[[ 37  43 -36 -32]
 [-32  49  16 -42]]
->
[[-32  49  16 -42]
 [ 37  43 -36 -32]]

[[-41  15]
 [ 31  45]
 [ 48 -47]
 [ -5  21]
 [ -6 -45]
 [ 32 -48]
 [ -7   2]
 [-49  20]
 [-43 -29]
 [-47  -2]]
->
[[-49  20]
 [-47  -2]
 [-43 -29]
 [-41  15]
 [ -7   2]
 [ -6 -45]
 [ -5  21]
 [ 31  45]
 [ 32 -48]
 [ 48 -47]]

[[-12   7   3  -5 -11  -1]
 [-51  58 -32 -43  16 -15]
 [-21 -39 -49  -6   1   0]]
->
[[-51  58 -32 -43  16 -15]
 [-21 -39 -49  -6   1   0]
 [-12   7   3  -5 -11  -1]]

[[ 17  21  49 -12  -9 -12]
 [-55  28  29 -16  19  29]
 [ 14 -33 -43  15  -9  -3]
 [ 19   4 -29  18 -62  -8]
 [ 67 -11  53  25  -8  32]
 [-51 -29  15  -7 -18  40]
 [ 44  24 -31 -29 -44  -5]
 [  9   9  11  49  -3  21]
 [-65  35 -17  10 -10   0]
 [ 60  18 -62  12 -34  35]]
->
[[-65  35 -17  10 -10   0]
 [-55  28  29 -16  19  29]
 [-51 -29  15  -7 -18  40]
 [  9   9  11  49  -3  21]
 [ 14 -33 -43  15  -9  -3]
 [ 17  21  49 -12  -9 -12]
 [ 19   4 -29  18 -62  -8]
 [ 44  24 -31 -29 -44  -5]
 [ 60  18 -62  12 -34  35]
 [ 67 -11  53  25  -8  32]]

[[ 13 -32   4   0   3   4   5]
 [ 19  -8   4  -1  -1  14   8]
 [-40 -42   0  -4  -2  -5  11]
 [  2 -23   4   2  -2   7   3]
 [  4 -51  -3  -3 -17  -5  -1]
 [ -1   7   2  -2  12   1  -9]
 [ 57  10  -2  -4 -15 -23   5]
 [ 31 -36  -3   0   0   1  11]
 [ 30  16  -1  -5  -8   7   6]]
->
[[-40 -42   0  -4  -2  -5  11]
 [ -1   7   2  -2  12   1  -9]
 [  2 -23   4   2  -2   7   3]
 [  4 -51  -3  -3 -17  -5  -1]
 [ 13 -32   4   0   3   4   5]
 [ 19  -8   4  -1  -1  14   8]
 [ 30  16  -1  -5  -8   7   6]
 [ 31 -36  -3   0   0   1  11]
 [ 57  10  -2  -4 -15 -23   5]]

[[-10   3 -16  -2   4]
 [ -5   0  -1  -8   4]
 [ -8   8 -17   7  -5]
 [ 18 -36  18 -57 -43]
 [ 57   1 -44   0 -46]
 [-15  10  -5 -13  -7]
 [ 12   1  10 -10 -13]
 [  4  -9   5   9 -12]]
->
[[-15  10  -5 -13  -7]
 [-10   3 -16  -2   4]
 [ -8   8 -17   7  -5]
 [ -5   0  -1  -8   4]
 [  4  -9   5   9 -12]
 [ 12   1  10 -10 -13]
 [ 18 -36  18 -57 -43]
 [ 57   1 -44   0 -46]]

[[-35   0  -2   9   0  -2 -21]
 [ -4  -4  14 -10  -6   1  -5]
 [-19  12  16  -5  -1  16   7]
 [-23 -15 -22 -28  -9  51  14]
 [  8 -26 -30   8   3 -23  20]
 [  4  27  10 -23 -12  21  -3]]
->
[[-35   0  -2   9   0  -2 -21]
 [-23 -15 -22 -28  -9  51  14]
 [-19  12  16  -5  -1  16   7]
 [ -4  -4  14 -10  -6   1  -5]
 [  4  27  10 -23 -12  21  -3]
 [  8 -26 -30   8   3 -23  20]]

[[ 34  22   7  31   7 -19  -2 -48  22]
 [-19  40 -12  19  25  24 -14 -25  40]
 [ 19 -18 -31   1  22 -25  -2  -2 -53]
 [ 57  30  38  -5  -4  11  -3  10   8]
 [ 25 -13  11  41  -2 -41   2 -35   0]
 [ -8   4   8  19  55  36 -20  14 -21]
 [ -7  16  26   7  15 -21  23 -38  41]
 [ 16  33  15  16  27  39 -36 -11  17]
 [-49  21 -23  -9   5 -14  23  -3 -38]
 [-50  -3 -11  21  47  33  -8   7  -5]]
->
[[-50  -3 -11  21  47  33  -8   7  -5]
 [-49  21 -23  -9   5 -14  23  -3 -38]
 [-19  40 -12  19  25  24 -14 -25  40]
 [ -8   4   8  19  55  36 -20  14 -21]
 [ -7  16  26   7  15 -21  23 -38  41]
 [ 16  33  15  16  27  39 -36 -11  17]
 [ 19 -18 -31   1  22 -25  -2  -2 -53]
 [ 25 -13  11  41  -2 -41   2 -35   0]
 [ 34  22   7  31   7 -19  -2 -48  22]
 [ 57  30  38  -5  -4  11  -3  10   8]]
---
[[  6 -23  10   9  51]
 [ 65  32   4 -15 -20]
 [-19 -27  -1  27  -2]
 [  7   5  28  48  18]
 [ 22  16  14  17  -7]]
->
[[-23  10]
 [ 32   4]]

[[-17 -29 -35   4  20]
 [-21  -9   1  28  12]
 [  5 -24  -4  50   8]]
->
[[-29 -35]
 [ -9   1]]

[[66 -5  2 14]
 [67  0  1  8]
 [15  7 53  1]]
->
[[-5  2]
 [ 0  1]]

[[ 12   0 -13]
 [-33 -16 -57]
 [-63 -39 -19]]
->
[[  0 -13]
 [-16 -57]]

[[  1 -29 -33   2]
 [-16  21  16 -50]
 [-28 -46  -9  14]
 [ -2 -13 -10   1]
 [ 23 -15 -22  -6]]
->
[[-29 -33]
 [ 21  16]]

[[  6 -34   2]
 [ 49  27 -54]
 [ 48  28 -37]
 [ 51   4 -40]
 [  3  37   8]]
->
[[-34   2]
 [ 27 -54]]

[[ 49  35 -38  14  15]
 [-11  47 -63  18  -3]]
->
[[ 35 -38]
 [ 47 -63]]

[[ 10 -54  41  12 -13]
 [ 12 -59  45  15 -14]
 [  9 -49  35  11 -11]
 [ 14 -65  49  16 -15]]
->
[[-54  41]
 [-59  45]]

[[-29  51 -30]
 [ 31 -18 -61]
 [-39  25 -49]
 [-12   0  -8]]
->
[[ 51 -30]
 [-18 -61]]
